Below is a small trained network, with its code and all its weights. Each question gives an input and a class and asks what happens when units are switched off, that is, made to give their printed mean instead of their output.

import numpy as np


def w(rows, s, z=0):
    codes = np.array(rows[::2]) - 128.0
    scale = np.full(codes.shape[1], s)
    scale[-1] = z or s
    return codes * scale


def norm(h):
    return h / np.sqrt((h * h).mean(-1, keepdims=True) + 1e-5)


def f(y):
    return np.maximum(y, 0)


def log_softmax(a):
    a = a - a.max(-1, keepdims=True)
    return a - np.log(np.exp(a).sum(-1, keepdims=True))


def net(x, mask):
    res = np.array(x, float).reshape(1, 3) / 4 @ E
    u = 0
    for l in range(3):
        y = f(norm(res) @ A[l][:, :-1].T + A[l][:, -1])
        res = res + np.where(mask[u : u + 9], y, B[l][:, -1]) @ B[l][:, :-1]
        u += 9
    return log_softmax(norm(res)[-1] @ U[:, :-1].T + U[:, -1])


A, B = {}, {}
E = w([
[103,67,112,131,169,80,115,127],'x0',
[169,35,122,113,142,166,182,117],'x1',
[150,166,136,137,3,146,58,165],'x2',
],0.00051)
A[0] = w([
[158,86,116,134,75,162,112,163,38],'0.n1',
[189,155,133,120,74,192,157,126,4],'0.n2',
[72,188,107,144,180,81,129,154,9],'0.n3',
[117,65,125,101,179,94,113,85,27],'0.n4',
[156,173,179,146,167,209,254,146,17],'0.n5',
[86,127,106,119,174,70,112,111,113],'0.n6',
[122,234,140,143,116,129,115,127,139],'0.n7',
[144,109,134,109,175,160,211,101,1],'0.n8',
[126,185,165,80,81,156,102,123,9],'0.n9',
],0.0018,0.0009)
B[0] = w([
[176,126,176,91,175,131,70,56,185],'0.n1',
[57,84,147,112,184,35,63,84,195],'0.n2',
[180,83,187,46,169,183,83,61,189],'0.n3',
[83,100,109,212,27,44,158,218,194],'0.n4',
[101,54,47,16,126,49,197,37,196],'0.n5',
[108,100,216,94,173,81,116,146,208],'0.n6',
[65,215,113,75,157,109,122,181,251],'0.n7',
[208,146,23,206,252,240,224,210,195],'0.n8',
[103,167,42,208,91,69,152,187,194],'0.n9',
],0.0014,0.0013)
A[1] = w([
[235,58,196,106,52,191,99,29,33],'1.n1',
[136,57,164,163,112,102,107,48,104],'1.n2',
[95,191,136,190,110,99,70,147,90],'1.n3',
[71,213,89,123,144,158,164,218,121],'1.n4',
[113,201,43,119,33,118,156,108,95],'1.n5',
[172,125,80,123,55,250,201,88,8],'1.n6',
[182,127,67,156,173,223,217,131,73],'1.n7',
[169,128,77,157,166,224,233,145,72],'1.n8',
[110,221,96,245,64,187,105,243,33],'1.n9',
],0.0018,0.0014)
B[1] = w([
[45,108,78,161,131,162,60,66,215],'1.n1',
[118,109,106,175,104,148,131,149,184],'1.n2',
[183,140,166,131,135,157,141,131,249],'1.n3',
[133,54,125,146,79,130,98,91,242],'1.n4',
[180,146,114,159,83,76,156,175,229],'1.n5',
[126,106,135,144,153,125,103,152,148],'1.n6',
[209,158,124,50,176,198,164,66,221],'1.n7',
[188,121,123,86,123,169,151,85,223],'1.n8',
[251,154,213,208,120,111,69,155,246],'1.n9',
],0.0027,0.0011)
A[2] = w([
[110,175,58,96,31,75,229,154,16],'2.n1',
[140,40,77,157,132,155,171,157,36],'2.n2',
[189,109,115,107,146,234,210,127,74],'2.n3',
[69,216,179,21,159,180,68,120,8],'2.n4',
[77,150,145,156,135,84,84,163,79],'2.n5',
[33,104,91,134,204,128,127,83,136],'2.n6',
[74,112,116,162,133,150,82,160,131],'2.n7',
[232,109,114,92,150,250,204,99,43],'2.n8',
[99,53,141,188,136,78,160,224,10],'2.n9',
],0.0022,0.0014)
B[2] = w([
[35,212,33,32,52,116,237,221,143],'2.n1',
[139,230,143,59,131,134,79,100,165],'2.n2',
[217,84,71,56,160,205,162,65,228],'2.n3',
[31,217,195,5,250,59,8,91,163],'2.n4',
[160,144,107,117,140,175,190,118,173],'2.n5',
[159,130,121,172,36,174,118,144,218],'2.n6',
[77,119,100,140,130,138,167,104,172],'2.n7',
[254,55,56,35,225,210,224,45,253],'2.n8',
[54,38,227,214,231,64,240,207,164],'2.n9',
],0.0023,0.0017)
U = w([
[6,253,2,3,2,2,253,254,3],'0',
[254,254,254,254,2,2,2,254,248],'1',
[2,253,254,2,254,4,2,136,152],'2',
[2,2,253,254,254,2,253,254,160],'3',
[254,2,2,2,254,254,254,2,216],'4',
[3,2,2,254,2,254,2,2,118],'5',
],0.0032)

Each question gives the input, the list of numbers given to net, and the class t.
The units are the neurons (one row each of A and B). Each row of codes is followed by its name. A weight is (code - 128) times the scale printed after its matrix; where a second scale follows, it is the last column's (A, B and U).
mask holds one flag per neuron, layer by layer. A switched-off neuron (its flag False) gives its mean, the last column of its row in B, instead of its output. The means were averaged over made-up inputs and are rounded, as every weight is.
A unit's drop is (log p(t) with every unit on - log p(t) with that unit switched off) / (log p(t) with every unit on - log p(t) with every unit switched off).
unit that matters most: the unit with the biggest drop
k most important neurons: the k neurons with the biggest drops, biggest first
top k neurons in layer l: the k neurons of layer l with the biggest drops, biggest first
drop when u is switched off: that unit's drop, to one decimal
input [-7,-6,-5], class 2: 2 most important neurons => [0.n3; 2.n4]
input [-8,-8,-6], class 2: most important neuron => [0.n3]
input [6,-6,-3], class 3: 3 most important neurons => [1.n7; 0.n4; 0.n7]
input [1,7,3], class 5: top 4 neurons in layer 0 => [0.n1; 0.n8; 0.n2; 0.n9]
input [7,-3,3], class 2: top 3 neurons in layer 1 => [1.n5; 1.n4; 1.n9]
input [-3,5,2], class 5: 3 most important neurons => [0.n2; 1.n1; 2.n8]
input [4,-2,-8], class 3: 3 most important neurons => [0.n6; 0.n4; 1.n7]
input [-5,-4,-2], class 0: 2 most important neurons => [0.n5; 2.n1]
input [3,2,1], class 3: 2 most important neurons => [2.n9; 0.n4]
input [-3,2,1], class 5: top 2 neurons in layer 0 => [0.n2; 0.n1]
input [5,8,5], class 5: 2 most important neurons => [1.n1; 0.n8]
input [-1,-8,4], class 1: drop when 1.n9 is switched off => 0.1
input [6,-2,2], class 3: drop when 0.n7 is switched off => 0.1
input [7,-8,1], class 2: drop when 2.n5 is switched off => 0.0
input [1,0,3], class 1: unit that matters most => 0.n5
input [-5,-5,-4], class 2: 2 most important neurons => [0.n3; 2.n4]
